Below is a small trained network, with its code and all its weights. Each question gives an input and a target symbol and asks what happens when units are switched off, that is, made to give their printed mean instead of their output.

import numpy as np


def w(rows, s, z=0):
    codes = np.array(rows[::2]) - 128.0
    scale = np.full(codes.shape[1], s)
    scale[-1] = z or s
    return codes * scale


def norm(h):
    return h / np.sqrt((h * h).mean(-1, keepdims=True) + 1e-5)


def f(y):
    return np.maximum(y, 0)


def softmax(a):
    e = np.exp(a - a.max(-1, keepdims=True))
    return e / e.sum(-1, keepdims=True)


def log_softmax(a):
    a = a - a.max(-1, keepdims=True)
    return a - np.log(np.exp(a).sum(-1, keepdims=True))


def net(x, mask):
    ids = ['βγδεζηθλμξπστφψω'.index(c) for c in x.split()]
    T = len(ids)
    res = E[ids] + P[:T]
    r = norm(res)
    for j in range(3):
        rows = slice(2 * j, 2 * j + 2)
        q, k, v = (r @ M[0][rows].T for M in (Q, K, V))
        z = softmax(np.where(np.tri(T) > 0, q @ k.T / 2**0.5, -1e9)) @ v
        o = O[0][rows]
        res = res + np.where(mask[j], z, o[:, -1]) @ o[:, :-1]
    y = f(norm(res) @ A[0][:, :-1].T + A[0][:, -1])
    res = res + np.where(mask[3:15], y, B[0][:, -1]) @ B[0][:, :-1]
    return log_softmax(norm(res)[-1] @ U[:, :-1].T + U[:, -1])


Q, K, V, O, A, B = {}, {}, {}, {}, {}, {}
E = w([
[88,174,157,154],'β',
[3,119,138,66],'γ',
[108,189,148,152],'δ',
[136,121,65,114],'ε',
[57,83,87,86],'ζ',
[108,159,151,190],'η',
[195,233,115,84],'θ',
[67,220,121,86],'λ',
[196,172,93,64],'μ',
[64,71,113,127],'ξ',
[2,83,190,183],'π',
[39,52,117,123],'σ',
[150,232,94,87],'τ',
[210,171,124,158],'φ',
[115,75,108,188],'ψ',
[56,179,162,132],'ω',
],0.0061)
P = w([
[137,136,128,132],'0',
[96,254,63,173],'1',
[121,133,12,125],'2',
[113,159,91,183],'3',
[120,155,90,135],'4',
[137,122,129,163],'5',
[123,195,175,222],'6',
],0.01)
Q[0] = w([
[119,52,114,157],'h1',
[114,188,189,230],'h1',
[177,63,148,108],'h2',
[117,206,207,162],'h2',
[93,220,228,192],'h3',
[147,117,173,254],'h3',
],0.005)
K[0] = w([
[146,146,112,122],'h1',
[182,62,179,95],'h1',
[119,114,71,99],'h2',
[173,2,179,114],'h2',
[167,72,172,126],'h3',
[134,126,140,80],'h3',
],0.0091)
V[0] = w([
[184,88,130,136],'h1',
[86,167,187,146],'h1',
[181,110,126,171],'h2',
[188,194,109,60],'h2',
[120,248,161,94],'h3',
[154,184,158,231],'h3',
],0.013)
O[0] = w([
[109,193,131,64,2],'h1',
[255,27,105,101,190],'h1',
[68,114,97,16,67],'h2',
[109,153,219,142,67],'h2',
[185,18,224,118,231],'h3',
[122,6,138,13,215],'h3',
],0.0091,0.0054)
A[0] = w([
[168,136,183,74,132],'n1',
[191,90,168,159,158],'n2',
[231,106,71,137,97],'n3',
[134,38,124,175,151],'n4',
[186,219,121,116,254],'n5',
[99,66,179,179,168],'n6',
[174,98,135,118,103],'n7',
[103,96,198,116,119],'n8',
[77,106,146,137,120],'n9',
[2,95,130,181,116],'n10',
[181,145,107,11,148],'n11',
[109,54,70,118,127],'n12',
],0.0087,0.0062)
B[0] = w([
[71,165,70,184,152],'n1',
[142,216,141,125,225],'n2',
[131,229,126,119,193],'n3',
[140,199,150,105,255],'n4',
[2,69,41,169,155],'n5',
[146,173,108,61,226],'n6',
[117,107,118,91,163],'n7',
[136,160,88,158,167],'n8',
[194,175,143,120,142],'n9',
[110,164,114,119,156],'n10',
[79,130,109,127,152],'n11',
[130,231,136,91,202],'n12',
],0.0069,0.0093)
U = w([
[171,70,132,94,82],'β',
[213,161,134,233,231],'γ',
[168,80,156,84,33],'δ',
[19,183,154,130,70],'ε',
[88,149,119,199,125],'ζ',
[131,59,107,66,147],'η',
[128,124,221,100,114],'θ',
[194,101,178,155,3],'λ',
[53,195,235,129,123],'μ',
[88,129,85,157,85],'ξ',
[215,147,12,78,147],'π',
[92,122,82,165,148],'σ',
[139,114,200,130,86],'τ',
[46,112,176,13,239],'φ',
[29,125,56,52,92],'ψ',
[206,85,150,119,28],'ω',
],0.011,0.0014)

Each question gives the input, a string of symbols that net reads in full, and the target symbol t.
The units are the heads (2 rows each of Q, K, V and O) and the neurons (one row each of A and B). Each row of codes is followed by its name. A weight is (code - 128) times the scale printed after its matrix; where a second scale follows, it is the last column's (O, A, B and U).
mask holds one flag per unit, heads first, then neurons. A switched-off unit (its flag False) gives its mean, the last column of its rows in O or B, instead of its output. The means were averaged over made-up inputs and are rounded, as every weight is.
A unit's drop is (log p(t) with every unit on - log p(t) with that unit switched off) / (log p(t) with every unit on - log p(t) with every unit switched off).
The circuit of an input: a set's keep is (log p(t) with only the set's units on - log p(t) with every unit switched off) / (log p(t) with every unit on - log p(t) with every unit switched off). Starting from the 12 units with the biggest drops (on a tie, the unit counted first), units are removed one at a time, each time the one whose removal leaves the highest keep (on an exact tie, the one counted first), for as long as the keep stays at least 0.8.
units of the circuit, in order: the units of the circuit, biggest drop first
which heads matter: for each layer, one digit per head in row order, 1 if its drop is at least 0.15 and else 0, layers parted by /
drop when u is switched off: that unit's drop, to one decimal
input ψ φ μ γ π β, target ψ: units of the circuit, in order => h2, h3
input μ π π θ β μ μ, target μ: units of the circuit, in order => h1, h2
input φ γ π π ε ψ φ, target ψ: which heads matter => 111
input γ ω γ π ξ, target γ: units of the circuit, in order => h3, h2
input μ ζ τ ω ω μ δ, target μ: units of the circuit, in order => h2
input φ ω μ η, target φ: units of the circuit, in order => h3, h2
input π ζ π ζ π π ξ, target π: which heads matter => 010
input μ γ τ θ, target μ: which heads matter => 110
input γ π β γ γ, target γ: units of the circuit, in order => h2, h3
input η δ φ π, target φ: which heads matter => 001
input μ γ β μ γ, target μ: which heads matter => 110
input λ γ σ, target γ: which heads matter => 010
input φ φ μ μ ω, target φ: units of the circuit, in order => h3, h1
input γ τ λ λ δ, target γ: units of the circuit, in order => h2
input γ π θ π π π λ, target π: which heads matter => 110
input γ π π μ π π ω, target π: drop when h3 is switched off => 0.1
input μ φ π π π π θ, target π: drop when h2 is switched off => 0.5
input γ μ β π γ π ω, target π: drop when h2 is switched off => 0.5
